Here is a tiny trained network, its code and every weight. The questions are about switching its units off for an input and a target symbol, where a switched-off unit gives its printed mean instead of its output.

import numpy as np


def w(rows, s, z=0):
    codes = np.array(rows[::2]) - 128.0
    scale = np.full(codes.shape[1], s)
    scale[-1] = z or s
    return codes * scale


def norm(h):
    return h / np.sqrt((h * h).mean(-1, keepdims=True) + 1e-5)


def f(y):
    return np.maximum(y, 0)


def softmax(a):
    e = np.exp(a - a.max(-1, keepdims=True))
    return e / e.sum(-1, keepdims=True)


def log_softmax(a):
    a = a - a.max(-1, keepdims=True)
    return a - np.log(np.exp(a).sum(-1, keepdims=True))


def net(x, mask):
    ids = ['βγδεζθμξπσφψω'.index(c) for c in x.split()]
    T = len(ids)
    res = E[ids] + P[:T]
    u = 0
    for l in range(2):
        q, k, v = (norm(res) @ M[l].T for M in (Q, K, V))
        z = softmax(np.where(np.tri(T) > 0, q @ k.T / 3**0.5, -1e9)) @ v
        res = res + np.where(mask[u], z, O[l][:, -1]) @ O[l][:, :-1]
        u += 1
        y = f(norm(res) @ A[l][:, :-1].T + A[l][:, -1])
        res = res + np.where(mask[u : u + 12], y, B[l][:, -1]) @ B[l][:, :-1]
        u += 12
    return log_softmax(norm(res)[-1] @ U[:, :-1].T + U[:, -1])


Q, K, V, O, A, B = {}, {}, {}, {}, {}, {}
E = w([
[196,137,90,136,122,117,209,26,182,122],'β',
[148,65,109,172,143,197,186,83,198,146],'γ',
[135,134,156,111,49,146,121,109,187,117],'δ',
[160,143,107,193,176,112,109,84,255,122],'ε',
[179,103,62,131,125,164,177,138,61,152],'ζ',
[137,150,142,34,91,115,145,139,118,158],'θ',
[150,93,175,137,145,104,75,113,158,113],'μ',
[119,152,123,188,121,90,126,141,105,86],'ξ',
[118,159,78,136,154,133,44,48,34,101],'π',
[108,68,175,118,90,190,117,180,137,157],'σ',
[133,155,135,85,109,174,50,148,143,112],'φ',
[82,173,184,110,177,164,130,147,107,118],'ψ',
[55,129,117,124,121,77,132,104,149,198],'ω',
],0.023)
P = w([
[121,144,159,174,147,186,101,26,83,168],'0',
[97,165,143,159,121,164,105,77,122,137],'1',
[116,163,144,150,110,139,113,126,134,112],'2',
[138,158,143,139,102,116,113,156,144,86],'3',
[151,144,140,132,101,93,121,176,161,59],'4',
[151,113,121,111,101,85,131,190,173,9],'5',
],0.011)
Q[0] = w([
[124,45,123,247,150,128,191,144,183,157],'L0H1',
[108,169,76,255,175,77,240,138,53,90],'L0H1',
[127,136,134,239,141,139,15,103,196,69],'L0H1',
],0.0073)
K[0] = w([
[135,83,116,188,112,90,138,144,170,153],'L0H1',
[119,218,100,254,165,91,216,118,59,90],'L0H1',
[129,124,131,211,152,129,61,125,173,63],'L0H1',
],0.0082)
V[0] = w([
[76,113,111,42,167,55,91,166,183,2],'L0H1',
[173,138,154,105,158,239,142,156,104,15],'L0H1',
[80,207,199,158,176,173,125,110,84,175],'L0H1',
],0.0045)
O[0] = w([
[137,129,177,147,165,108,142,103,103,253,69],'L0H1',
[46,136,84,222,63,68,170,84,134,170,67],'L0H1',
[174,43,42,184,125,27,163,208,158,113,255],'L0H1',
],0.0072,0.0026)
A[0] = w([
[142,126,143,112,145,103,85,180,145,70,154],'L0N1',
[146,104,147,153,125,187,112,122,101,186,105],'L0N2',
[151,54,180,156,129,147,112,104,113,131,57],'L0N3',
[104,138,94,139,128,118,107,57,137,186,136],'L0N4',
[118,116,123,128,134,127,125,202,158,142,167],'L0N5',
[199,118,76,113,153,153,178,139,139,121,72],'L0N6',
[122,127,125,153,87,179,127,101,152,157,58],'L0N7',
[114,181,178,111,186,247,115,145,62,141,83],'L0N8',
[109,130,143,146,88,127,153,159,131,128,146],'L0N9',
[147,94,154,129,113,178,174,121,19,254,122],'L0N10',
[128,83,170,76,86,151,204,92,173,111,237],'L0N11',
[172,136,81,144,128,172,147,158,104,145,2],'L0N12',
],0.013,0.0038)
B[0] = w([
[71,145,82,117,147,130,118,211,146,207,248],'L0N1',
[202,65,108,150,150,136,166,116,154,107,156],'L0N2',
[153,124,151,135,98,143,229,162,103,149,189],'L0N3',
[156,109,162,158,38,154,101,125,122,155,234],'L0N4',
[93,116,150,113,186,170,85,114,145,122,236],'L0N5',
[158,146,89,155,102,58,127,127,150,179,183],'L0N6',
[167,108,83,160,198,150,107,175,140,99,186],'L0N7',
[178,14,185,202,127,23,35,13,47,64,159],'L0N8',
[121,140,154,106,89,117,116,140,163,36,198],'L0N9',
[254,54,146,74,173,130,57,79,109,75,152],'L0N10',
[151,149,104,150,137,107,36,184,43,218,254],'L0N11',
[173,57,90,109,137,46,128,167,188,77,147],'L0N12',
],0.0089,0.0062)
Q[1] = w([
[109,244,36,90,155,107,115,106,146,122],'L1H1',
[223,97,54,110,188,153,140,122,132,47],'L1H1',
[161,139,117,146,142,225,243,159,173,166],'L1H1',
],0.011)
K[1] = w([
[134,195,91,123,142,86,121,119,168,132],'L1H1',
[124,112,53,102,156,202,121,94,87,92],'L1H1',
[136,86,106,159,116,249,204,113,150,146],'L1H1',
],0.013)
V[1] = w([
[205,110,115,208,91,66,110,164,94,152],'L1H1',
[41,102,138,80,2,56,114,112,122,142],'L1H1',
[183,125,89,147,151,194,164,10,222,114],'L1H1',
],0.0052)
O[1] = w([
[132,146,168,90,68,179,214,132,137,67,255],'L1H1',
[133,96,95,101,139,249,137,114,141,97,168],'L1H1',
[74,154,119,76,146,151,100,181,125,154,31],'L1H1',
],0.012,0.0046)
A[1] = w([
[140,100,72,107,86,125,167,136,143,78,52],'L1N1',
[75,154,42,102,126,145,95,39,44,87,4],'L1N2',
[63,130,120,113,163,108,117,127,182,168,83],'L1N3',
[130,146,122,168,246,121,122,148,131,116,170],'L1N4',
[30,151,158,88,92,91,53,156,97,84,91],'L1N5',
[206,140,112,189,132,175,202,24,199,129,68],'L1N6',
[80,141,112,90,114,117,151,213,132,134,96],'L1N7',
[104,130,116,131,37,125,134,38,131,117,44],'L1N8',
[131,146,67,55,214,75,184,150,100,164,74],'L1N9',
[177,104,112,146,81,105,154,67,123,173,80],'L1N10',
[97,154,154,138,115,239,116,165,93,125,101],'L1N11',
[154,233,99,99,70,93,162,169,84,179,99],'L1N12',
],0.012,0.0045)
B[1] = w([
[124,139,136,106,116,120,120,170,185,137,174],'L1N1',
[95,119,138,184,37,148,67,194,82,143,147],'L1N2',
[136,162,151,137,119,91,166,171,89,87,221],'L1N3',
[120,73,137,96,96,128,86,127,142,136,227],'L1N4',
[148,142,117,157,108,83,167,121,148,160,207],'L1N5',
[168,137,128,120,146,160,91,45,86,164,253],'L1N6',
[80,181,128,140,184,123,131,138,141,113,179],'L1N7',
[133,86,126,86,139,197,104,105,163,120,197],'L1N8',
[127,101,180,153,170,197,120,8,159,122,148],'L1N9',
[75,109,90,106,109,125,155,100,120,131,209],'L1N10',
[133,131,127,106,86,109,153,144,199,156,221],'L1N11',
[61,125,144,140,93,73,120,158,182,124,211],'L1N12',
],0.014,0.0059)
U = w([
[36,201,51,102,95,70,146,8,128,148,53],'β',
[143,120,31,222,175,150,153,162,114,214,126],'γ',
[75,180,139,110,29,106,135,221,166,109,45],'δ',
[159,222,167,153,221,139,53,101,146,184,115],'ε',
[194,108,54,73,182,82,192,91,164,83,87],'ζ',
[125,165,157,11,102,86,101,114,46,111,109],'θ',
[130,160,209,143,116,129,255,89,110,185,100],'μ',
[129,202,140,176,119,187,188,77,146,11,102],'ξ',
[18,160,117,162,92,210,81,134,27,115,112],'π',
[185,84,177,153,184,204,124,225,89,100,87],'σ',
[191,60,152,156,36,123,78,48,172,142,255],'φ',
[27,53,167,177,191,79,121,99,129,64,130],'ψ',
[47,93,118,1,183,211,109,149,200,178,158],'ω',
],0.0075,0.0057)

Each question gives the input, a string of symbols that net reads in full, and the target symbol t.
The units are the heads (3 rows each of Q, K, V and O) and the neurons (one row each of A and B). Each row of codes is followed by its name. A weight is (code - 128) times the scale printed after its matrix; where a second scale follows, it is the last column's (O, A, B and U).
mask holds one flag per unit, layer by layer, with each layer's heads first. A switched-off unit (its flag False) gives its mean, the last column of its rows in O or B, instead of its output. The means were averaged over made-up inputs and are rounded, as every weight is.
A unit's drop is (log p(t) with every unit on - log p(t) with that unit switched off) / (log p(t) with every unit on - log p(t) with every unit switched off).
The circuit of an input: a set's keep is (log p(t) with only the set's units on - log p(t) with every unit switched off) / (log p(t) with every unit on - log p(t) with every unit switched off). Starting from the 12 units with the biggest drops (on a tie, the unit counted first), units are removed one at a time, each time the one whose removal leaves the highest keep (on an exact tie, the one counted first), for as long as the keep stays at least 0.8.
circuit, biggest first: the units of the circuit, biggest drop first
unit that matters most: the unit with the biggest drop
k most important neurons: the k neurons with the biggest drops, biggest first
top k neurons in layer l: the k neurons of layer l with the biggest drops, biggest first
drop when u is switched off: that unit's drop, to one decimal
input γ ω γ, target δ: circuit, biggest first -> [L1H1; L0N11; L1N12; L1N6]
input μ γ ω ξ, target ξ: circuit, biggest first -> [L1H1; L1N4]
input σ ψ ω γ σ π, target π: 2 most important neurons -> [L1N2; L0N9]
input ω γ ω ω γ, target δ: circuit, biggest first -> [L1H1; L1N6]
input ψ μ β, target β: 3 most important neurons -> [L1N10; L1N12; L0N11]
input γ μ μ ω, target ω: top 2 neurons in layer 0 -> [L0N4; L0N1]
input ω φ ω ω ξ, target ξ: circuit, biggest first -> [L0H1; L1H1; L1N4; L0N11]
input μ γ ω ω θ μ, target δ: unit that matters most -> L0N1
input ε β ψ, target ψ: circuit, biggest first -> [L0N8; L0H1]
input ω ω μ ψ γ, target γ: circuit, biggest first -> [L0N11; L0N7]
input θ ω ξ ε δ, target δ: circuit, biggest first -> [L0N11; L1N12; L1N6]
input θ σ ε ε, target δ: top 2 neurons in layer 0 -> [L0N8; L0N10]
input ε ξ σ, target σ: top 2 neurons in layer 0 -> [L0N7; L0N2]
input γ ω ω, target δ: circuit, biggest first -> [L1N3]
input σ ψ ζ, target ζ: top 3 neurons in layer 0 -> [L0N12; L0N10; L0N4]
input ω μ ψ, target ψ: 2 most important neurons -> [L0N8; L1N6]
input ξ ω ω, target δ: 2 most important neurons -> [L1N3; L0N3]
input σ ξ φ ε σ, target δ: 2 most important neurons -> [L0N9; L1N11]
input μ ω ω ω ψ, target φ: 2 most important neurons -> [L0N8; L1N4]
input ω β ε ω ω ω, target ε: unit that matters most -> L0H1
input ω ψ β δ ψ γ, target γ: top 3 neurons in layer 0 -> [L0N11; L0N6; L0N7]
input ψ ω ω ω, target ψ: top 2 neurons in layer 1 -> [L1N3; L1N9]
input ε ω π ε, target δ: top 2 neurons in layer 0 -> [L0N8; L0N1]
input μ ω μ, target δ: top 2 neurons in layer 0 -> [L0N3; L0N1]
input ω μ ω ψ ψ ω, target ψ: drop when L1H1 is switched off -> 0.3
